Here is a tiny trained network, its code and every weight. The questions are about switching its units off for an input and a class, where a switched-off unit gives its printed mean instead of its output.

import numpy as np


def w(rows, s, z=0):
    codes = np.array(rows[::2]) - 128.0
    scale = np.full(codes.shape[1], s)
    scale[-1] = z or s
    return codes * scale


def norm(h):
    return h / np.sqrt((h * h).mean(-1, keepdims=True) + 1e-5)


def f(y):
    return np.maximum(y, 0)


def log_softmax(a):
    a = a - a.max(-1, keepdims=True)
    return a - np.log(np.exp(a).sum(-1, keepdims=True))


def net(x, mask):
    res = np.array(x, float).reshape(1, 6) / 4 @ E
    u = 0
    for l in range(2):
        y = f(norm(res) @ A[l][:, :-1].T + A[l][:, -1])
        res = res + np.where(mask[u : u + 4], y, B[l][:, -1]) @ B[l][:, :-1]
        u += 4
    return log_softmax(norm(res)[-1] @ U[:, :-1].T + U[:, -1])


A, B = {}, {}
E = w([
[85,115,112,89,117,80],'x0',
[93,95,146,131,80,152],'x1',
[187,140,125,65,120,108],'x2',
[122,136,187,134,128,173],'x3',
[121,97,122,194,10,74],'x4',
[177,65,150,202,26,78],'x5',
],0.011)
A[0] = w([
[22,169,149,188,202,173,137],'L0N1',
[40,179,98,132,118,151,4],'L0N2',
[239,90,61,102,149,142,20],'L0N3',
[128,170,69,206,162,1,249],'L0N4',
],0.0078,0.0035)
B[0] = w([
[160,244,254,192,154,52,215],'L0N1',
[83,156,233,65,197,116,150],'L0N2',
[66,238,218,172,131,127,165],'L0N3',
[167,87,208,65,88,127,254],'L0N4',
],0.01,0.0061)
A[1] = w([
[206,159,165,129,254,165,170],'L1N1',
[26,162,76,51,213,65,69],'L1N2',
[143,173,169,92,172,47,167],'L1N3',
[45,186,34,42,159,16,1],'L1N4',
],0.0085,0.0057)
B[1] = w([
[122,205,187,112,159,95,254],'L1N1',
[87,85,3,65,173,98,179],'L1N2',
[111,213,134,111,168,106,250],'L1N3',
[58,140,132,86,102,52,156],'L1N4',
],0.011,0.0083)
U = w([
[189,177,210,114,201,182,239],'0',
[102,66,62,92,156,143,2],'1',
[179,39,179,185,2,151,253],'2',
],0.015,0.0075)

Each question gives the input, the list of numbers given to net, and the class t.
The units are the neurons (one row each of A and B). Each row of codes is followed by its name. A weight is (code - 128) times the scale printed after its matrix; where a second scale follows, it is the last column's (A, B and U).
mask holds one flag per neuron, layer by layer. A switched-off neuron (its flag False) gives its mean, the last column of its row in B, instead of its output. The means were averaged over made-up inputs and are rounded, as every weight is.
A unit's drop is (log p(t) with every unit on - log p(t) with that unit switched off) / (log p(t) with every unit on - log p(t) with every unit switched off).
The circuit of an input: a set's keep is (log p(t) with only the set's units on - log p(t) with every unit switched off) / (log p(t) with every unit on - log p(t) with every unit switched off). Starting from all 8 units, units are removed one at a time, each time the one whose removal leaves the highest keep (on an exact tie, the one counted first), for as long as the keep stays at least 0.8.
units of the circuit, in order: the units of the circuit, biggest drop first
most important unit: the unit with the biggest drop
top k neurons: the k neurons with the biggest drops, biggest first
top k neurons in layer l: the k neurons of layer l with the biggest drops, biggest first
drop of u: that unit's drop, to one decimal
input [7,-4,-7,-6,-4,6], class 2: units of the circuit, in order	L0N4, L1N1
input [-4,-8,1,4,6,-1], class 2: top 2 neurons in layer 0	L0N1, L0N4
input [5,1,7,4,3,-7], class 1: top 3 neurons	L1N2, L0N1, L0N4
input [-4,0,6,6,0,6], class 2: top 3 neurons	L0N1, L1N3, L1N1
input [6,2,6,-5,-3,-1], class 1: units of the circuit, in order	L1N2, L0N1
input [6,2,1,-5,-4,-1], class 1: top 2 neurons	L1N2, L0N1
input [7,7,-5,-4,-6,5], class 2: most important unit	L1N3
input [-8,-4,1,5,-1,8], class 2: top 2 neurons	L1N3, L0N1
input [8,3,8,-6,-2,-1], class 1: top 2 neurons in layer 1	L1N2, L1N1
input [5,-1,8,-4,1,-5], class 1: drop of L0N1	0.3
input [7,-1,-2,-3,-7,8], class 2: drop of L1N1	0.5
